Below are the code and all the weights of a small trained network. Each question names an input and a class and asks about switching units off, where a switched-off unit gives its printed mean instead of its output.

import numpy as np


def w(rows, s, z=0):
    codes = np.array(rows[::2]) - 128.0
    scale = np.full(codes.shape[1], s)
    scale[-1] = z or s
    return codes * scale


def norm(h):
    return h / np.sqrt((h * h).mean(-1, keepdims=True) + 1e-5)


def f(y):
    return np.maximum(y, 0)


def log_softmax(a):
    a = a - a.max(-1, keepdims=True)
    return a - np.log(np.exp(a).sum(-1, keepdims=True))


def net(x, mask):
    res = np.array(x, float).reshape(1, 6) / 4 @ E
    u = 0
    for l in range(3):
        y = f(norm(res) @ A[l][:, :-1].T + A[l][:, -1])
        res = res + np.where(mask[u : u + 9], y, B[l][:, -1]) @ B[l][:, :-1]
        u += 9
    return log_softmax(norm(res)[-1] @ U[:, :-1].T + U[:, -1])


A, B = {}, {}
E = w([
[124,80,112,212,63,123,66,138],'x0',
[80,105,140,131,112,69,158,110],'x1',
[70,183,2,127,103,142,158,152],'x2',
[124,152,123,161,191,98,121,162],'x3',
[126,129,127,127,129,129,128,128],'x4',
[133,45,75,115,172,144,143,124],'x5',
],0.0091)
A[0] = w([
[151,108,213,116,152,115,73,138,138],'L0N0',
[64,90,121,165,76,58,186,61,52],'L0N1',
[155,203,160,70,54,57,86,208,119],'L0N2',
[167,115,133,81,72,124,188,86,92],'L0N3',
[186,20,52,121,198,175,177,85,40],'L0N4',
[58,152,169,28,219,202,145,144,175],'L0N5',
[201,241,158,102,41,86,139,123,2],'L0N6',
[94,75,162,51,1,205,149,119,72],'L0N7',
[104,139,155,221,197,102,206,119,123],'L0N8',
],0.0073,0.0049)
B[0] = w([
[132,146,45,135,68,103,255,148,222],'L0N0',
[88,99,172,65,72,56,111,149,178],'L0N1',
[79,65,97,182,220,154,139,91,199],'L0N2',
[163,152,85,98,129,70,67,122,168],'L0N3',
[53,153,164,191,172,117,134,37,199],'L0N4',
[103,66,137,113,34,147,36,172,255],'L0N5',
[58,124,136,159,184,127,146,41,173],'L0N6',
[221,179,41,124,145,71,35,49,208],'L0N7',
[178,152,97,72,96,43,33,104,177],'L0N8',
],0.0074,0.0056)
A[1] = w([
[162,85,197,131,120,143,166,127,4],'L1N0',
[125,79,115,187,100,161,112,160,40],'L1N1',
[113,162,147,8,187,140,175,130,90],'L1N2',
[113,201,181,152,105,133,138,108,46],'L1N3',
[110,79,112,181,94,116,119,138,72],'L1N4',
[126,54,92,102,170,137,164,124,48],'L1N5',
[88,133,106,132,132,150,156,139,38],'L1N6',
[198,151,117,158,160,247,113,131,162],'L1N7',
[134,134,119,160,196,74,106,214,135],'L1N8',
],0.011,0.0041)
B[1] = w([
[148,150,147,155,126,136,213,184,159],'L1N0',
[125,120,175,117,69,169,98,154,200],'L1N1',
[133,110,173,150,43,183,75,112,202],'L1N2',
[105,59,131,186,204,153,89,101,155],'L1N3',
[115,137,159,95,131,170,106,119,236],'L1N4',
[91,91,157,164,120,142,135,87,171],'L1N5',
[121,143,148,133,134,158,150,139,153],'L1N6',
[72,115,147,69,137,8,137,119,254],'L1N7',
[175,126,94,85,91,149,95,58,230],'L1N8',
],0.013,0.0044)
A[2] = w([
[68,152,140,212,148,166,107,99,232],'L2N0',
[48,120,163,112,114,85,202,156,96],'L2N1',
[145,184,117,153,103,123,113,80,16],'L2N2',
[152,164,135,97,160,118,92,123,135],'L2N3',
[208,132,156,164,100,128,187,91,157],'L2N4',
[78,179,42,125,101,169,171,166,116],'L2N5',
[244,98,188,142,169,111,132,119,208],'L2N6',
[38,69,146,88,66,80,128,161,238],'L2N7',
[154,144,148,104,73,144,126,113,251],'L2N8',
],0.011,0.0017)
B[2] = w([
[188,68,166,91,205,189,217,97,177],'L2N0',
[155,157,44,128,163,79,105,132,157],'L2N1',
[129,31,83,91,158,182,98,138,161],'L2N2',
[179,127,47,214,106,95,169,68,149],'L2N3',
[72,138,42,48,155,150,134,223,156],'L2N4',
[82,1,168,89,80,44,198,239,163],'L2N5',
[20,105,52,108,84,103,180,147,163],'L2N6',
[182,237,184,167,214,157,143,156,254],'L2N7',
[173,124,88,154,140,153,109,191,192],'L2N8',
],0.0085,0.012)
U = w([
[44,88,132,92,83,93,234,235,128],'0',
[31,81,189,168,196,170,155,2,132],'1',
[191,148,106,95,176,147,126,141,254],'2',
[165,117,64,62,61,91,65,56,90],'3',
[164,165,218,132,68,236,73,170,104],'4',
[141,220,174,103,174,14,126,123,88],'5',
[165,187,95,194,85,152,185,81,33],'6',
],0.011,0.0092)

Each question gives the input, the list of numbers given to net, and the class t.
The units are the neurons (one row each of A and B). Each row of codes is followed by its name. A weight is (code - 128) times the scale printed after its matrix; where a second scale follows, it is the last column's (A, B and U).
mask holds one flag per neuron, layer by layer. A switched-off neuron (its flag False) gives its mean, the last column of its row in B, instead of its output. The means were averaged over made-up inputs and are rounded, as every weight is.
A unit's drop is (log p(t) with every unit on - log p(t) with that unit switched off) / (log p(t) with every unit on - log p(t) with every unit switched off).
The circuit of an input: a set's keep is (log p(t) with only the set's units on - log p(t) with every unit switched off) / (log p(t) with every unit on - log p(t) with every unit switched off). Starting from the 12 units with the biggest drops (on a tie, the unit counted first), units are removed one at a time, each time the one whose removal leaves the highest keep (on an exact tie, the one counted first), for as long as the keep stays at least 0.8.
circuit, biggest first: the units of the circuit, biggest drop first
k most important neurons: the k neurons with the biggest drops, biggest first
k most important neurons of layer l: the k neurons of layer l with the biggest drops, biggest first
input [-8,-8,2,4,-5,-2], class 4: circuit, biggest first -> [L1N2]
input [-7,-6,-5,-7,1,2], class 3: circuit, biggest first -> [L0N7 L2N0 L2N6 L2N3]
input [-8,-5,2,4,5,-6], class 4: 3 most important neurons -> [L1N2 L0N5 L0N4]
input [-4,7,-8,-3,7,-2], class 0: circuit, biggest first -> [L2N6 L1N0]
input [-7,7,-2,8,1,6], class 3: 2 most important neurons -> [L0N8 L1N8]
input [-2,-7,-6,0,0,-3], class 5: 2 most important neurons -> [L1N7 L0N1]
input [7,7,5,-6,-2,2], class 4: 2 most important neurons -> [L1N7 L2N7]
input [4,7,6,-3,-8,1], class 2: 4 most important neurons -> [L0N1 L2N7 L0N0 L2N1]
input [5,-1,4,4,4,0], class 4: 2 most important neurons of layer 0 -> [L0N7 L0N0]
input [-2,-5,-3,7,-2,-3], class 3: circuit, biggest first -> [L1N8 L2N7]
input [5,8,2,-6,1,7], class 5: 3 most important neurons -> [L0N1 L2N7 L0N2]
input [-6,5,2,8,-5,-5], class 3: 2 most important neurons -> [L1N8 L0N8]
input [7,-7,8,-8,8,8], class 0: 3 most important neurons -> [L2N5 L1N8 L0N5]
input [3,0,-4,-7,-4,-1], class 3: circuit, biggest first -> [L0N7]
input [4,-3,2,0,2,3], class 4: 3 most important neurons -> [L1N1 L0N7 L1N4]
input [-5,-5,3,8,-4,-3], class 3: circuit, biggest first -> [L1N8 L2N7]
input [8,6,0,-5,-7,-8], class 1: circuit, biggest first -> [L0N5 L1N3]
input [6,7,-2,-6,-3,-6], class 5: 3 most important neurons of layer 1 -> [L1N2 L1N8 L1N1]
input [2,8,6,0,-8,-8], class 1: 3 most important neurons of layer 2 -> [L2N0 L2N8 L2N4]
input [5,3,-5,6,-3,-6], class 1: circuit, biggest first -> [L1N3]
input [2,5,2,6,-4,5], class 3: 2 most important neurons of layer 2 -> [L2N0 L2N7]
input [-7,-2,4,6,6,-4], class 4: 2 most important neurons -> [L1N2 L0N7]
input [4,7,1,5,-7,-4], class 2: 3 most important neurons of layer 1 -> [L1N7 L1N8 L1N4]
input [-3,2,-1,8,1,5], class 3: circuit, biggest first -> [L1N8 L2N7]
input [-1,0,7,-3,1,-5], class 0: 2 most important neurons -> [L2N5 L0N4]
